Here is a tiny trained network, its code and every weight. The questions are about switching its units off for an input and a class, where a switched-off unit gives its printed mean instead of its output.

import numpy as np


def w(rows, s, z=0):
    codes = np.array(rows[::2]) - 128.0
    scale = np.full(codes.shape[1], s)
    scale[-1] = z or s
    return codes * scale


def f(y):
    return y / 2 * (1 + np.tanh(0.7978845608 * (y + 0.044715 * y**3)))


def log_softmax(a):
    a = a - a.max(-1, keepdims=True)
    return a - np.log(np.exp(a).sum(-1, keepdims=True))


def net(x, mask):
    res = np.array(x, float).reshape(1, 6) / 4 @ E
    y = f(res @ A[0][:, :-1].T + A[0][:, -1])
    res = res + np.where(mask, y, B[0][:, -1]) @ B[0][:, :-1]
    return log_softmax(res[-1] @ U[:, :-1].T + U[:, -1])


A, B = {}, {}
E = w([
[134,123,113,106,127,122,127,129,130,136,125,131],'x0',
[114,127,138,133,128,126,122,123,115,154,144,122],'x1',
[155,170,85,187,151,175,74,201,181,211,107,198],'x2',
[104,203,209,74,246,91,123,142,59,130,57,186],'x3',
[131,122,141,116,107,127,125,130,160,126,96,121],'x4',
[151,181,169,82,114,202,192,14,175,159,169,175],'x5',
],0.011)
A[0] = w([
[142,43,38,195,61,196,138,99,162,126,176,55,136],'n0',
[70,203,197,68,254,49,112,99,86,132,19,190,134],'n1',
[73,53,76,153,134,15,75,210,67,90,106,73,127],'n2',
[151,86,113,185,54,168,92,148,182,148,184,138,62],'n3',
[99,70,143,79,106,50,189,33,76,7,149,63,10],'n4',
[191,171,72,188,148,192,29,203,198,232,121,246,21],'n5',
[100,132,133,133,102,151,98,118,102,126,129,136,89],'n6',
[41,66,94,162,161,67,109,208,69,90,85,81,129],'n7',
[118,194,140,95,146,173,171,28,155,136,156,184,106],'n8',
[160,219,142,95,110,197,239,73,147,146,195,186,109],'n9',
[143,101,78,161,107,65,61,185,62,143,59,95,85],'n10',
[159,44,133,165,100,77,72,233,84,109,119,160,98],'n11',
[104,133,82,180,132,170,67,145,169,161,84,214,3],'n12',
[137,19,5,133,11,155,148,123,175,107,214,72,166],'n13',
[95,111,112,163,87,116,95,87,152,124,160,96,60],'n14',
[129,149,126,85,190,139,136,145,123,113,111,127,79],'n15',
[127,124,102,180,87,41,47,195,93,78,136,96,125],'n16',
[119,49,199,93,128,126,170,96,93,64,125,71,69],'n17',
[110,182,168,51,103,205,227,58,148,153,154,204,97],'n18',
[148,21,96,154,94,155,96,135,168,113,229,67,91],'n19',
[208,117,166,126,96,167,212,44,190,163,224,175,115],'n20',
[97,197,241,29,215,117,106,160,25,120,15,185,135],'n21',
[127,143,124,133,149,132,127,131,152,94,139,118,99],'n22',
[111,88,101,127,151,52,104,161,128,129,129,98,50],'n23',
[96,47,173,28,111,61,197,76,63,50,163,19,38],'n24',
],0.0065,0.0036)
B[0] = w([
[190,121,113,189,92,63,130,194,121,96,162,189,218],'n0',
[203,132,106,204,79,50,114,179,148,109,191,186,246],'n1',
[118,97,147,74,93,183,56,66,160,65,96,94,205],'n2',
[147,147,100,149,97,91,134,161,125,147,139,140,185],'n3',
[62,208,85,132,181,146,200,122,55,206,81,76,199],'n4',
[27,224,83,136,222,171,216,124,3,226,46,55,241],'n5',
[102,152,172,127,118,117,122,120,143,135,114,149,124],'n6',
[141,89,167,86,87,179,82,94,166,102,85,109,193],'n7',
[101,95,157,70,129,175,67,76,160,84,103,153,194],'n8',
[126,66,163,76,101,180,87,80,144,82,117,86,207],'n9',
[109,88,176,87,140,157,136,93,172,96,142,108,179],'n10',
[118,119,166,69,119,171,85,80,156,112,102,108,179],'n11',
[82,157,110,153,153,149,181,118,70,169,110,94,174],'n12',
[186,149,117,192,115,67,122,175,153,126,197,202,237],'n13',
[149,137,147,132,102,109,152,156,142,152,144,149,147],'n14',
[133,135,130,148,128,136,152,161,160,96,156,150,145],'n15',
[126,66,161,97,112,153,102,123,180,103,101,82,184],'n16',
[92,176,126,165,158,149,136,127,93,164,117,112,173],'n17',
[122,90,191,77,113,155,64,95,160,86,100,104,209],'n18',
[169,152,126,133,128,111,136,142,112,132,169,202,193],'n19',
[139,71,148,92,104,164,89,90,163,90,112,124,206],'n20',
[219,116,111,174,76,45,137,203,130,136,190,188,252],'n21',
[110,135,112,88,126,115,106,154,123,153,144,127,125],'n22',
[132,96,180,116,126,153,145,91,156,114,119,108,148],'n23',
[80,193,70,152,223,138,195,145,89,209,93,74,208],'n24',
],0.0081,0.015)
U = w([
[213,127,120,198,91,16,94,168,146,122,228,219,220],'0',
[121,31,167,58,103,212,2,52,178,89,115,84,159],'1',
[39,245,92,156,190,152,226,118,56,202,86,53,8],'2',
],0.0094,0.0014)

Each question gives the input, the list of numbers given to net, and the class t.
The units are the neurons (one row each of A and B). Each row of codes is followed by its name. A weight is (code - 128) times the scale printed after its matrix; where a second scale follows, it is the last column's (A, B and U).
mask holds one flag per neuron, in row order. A switched-off neuron (its flag False) gives its mean, the last column of its row in B, instead of its output. The means were averaged over made-up inputs and are rounded, as every weight is.
A unit's drop is (log p(t) with every unit on - log p(t) with that unit switched off) / (log p(t) with every unit on - log p(t) with every unit switched off).
most important unit: the unit with the biggest drop
k most important neurons: the k neurons with the biggest drops, biggest first
drop of u: that unit's drop, to one decimal
input [5,-5,4,-4,-2,5], class 1: most important unit -> n21
input [2,7,-8,8,5,-8], class 0: 2 most important neurons -> [n21 n1]
input [5,-4,6,-5,5,6], class 1: 3 most important neurons -> [n20 n9 n21]
input [-6,4,-1,5,1,-6], class 1: 4 most important neurons -> [n2 n7 n13 n0]
input [0,2,-7,-6,-8,5], class 2: 2 most important neurons -> [n4 n24]
input [6,-4,7,6,3,-6], class 2: 2 most important neurons -> [n5 n12]
input [-2,-1,-8,8,-4,-5], class 0: 3 most important neurons -> [n21 n1 n5]
input [3,-2,-8,-1,1,-6], class 2: 2 most important neurons -> [n24 n4]
input [8,7,3,7,8,7], class 0: 3 most important neurons -> [n21 n1 n2]
input [-4,8,-7,-7,8,-2], class 0: 4 most important neurons -> [n13 n5 n0 n19]
input [-4,4,7,8,-8,2], class 0: 2 most important neurons -> [n1 n21]
input [3,-3,7,-3,1,4], class 2: drop of n5 -> 0.6
input [7,-3,0,7,-4,5], class 0: drop of n21 -> 0.1
input [2,3,8,-2,-4,-8], class 1: most important unit -> n2
input [-1,0,-5,6,2,-1], class 0: drop of n21 -> 4.1
input [-1,-7,-2,-1,-7,-3], class 1: drop of n5 -> 0.3
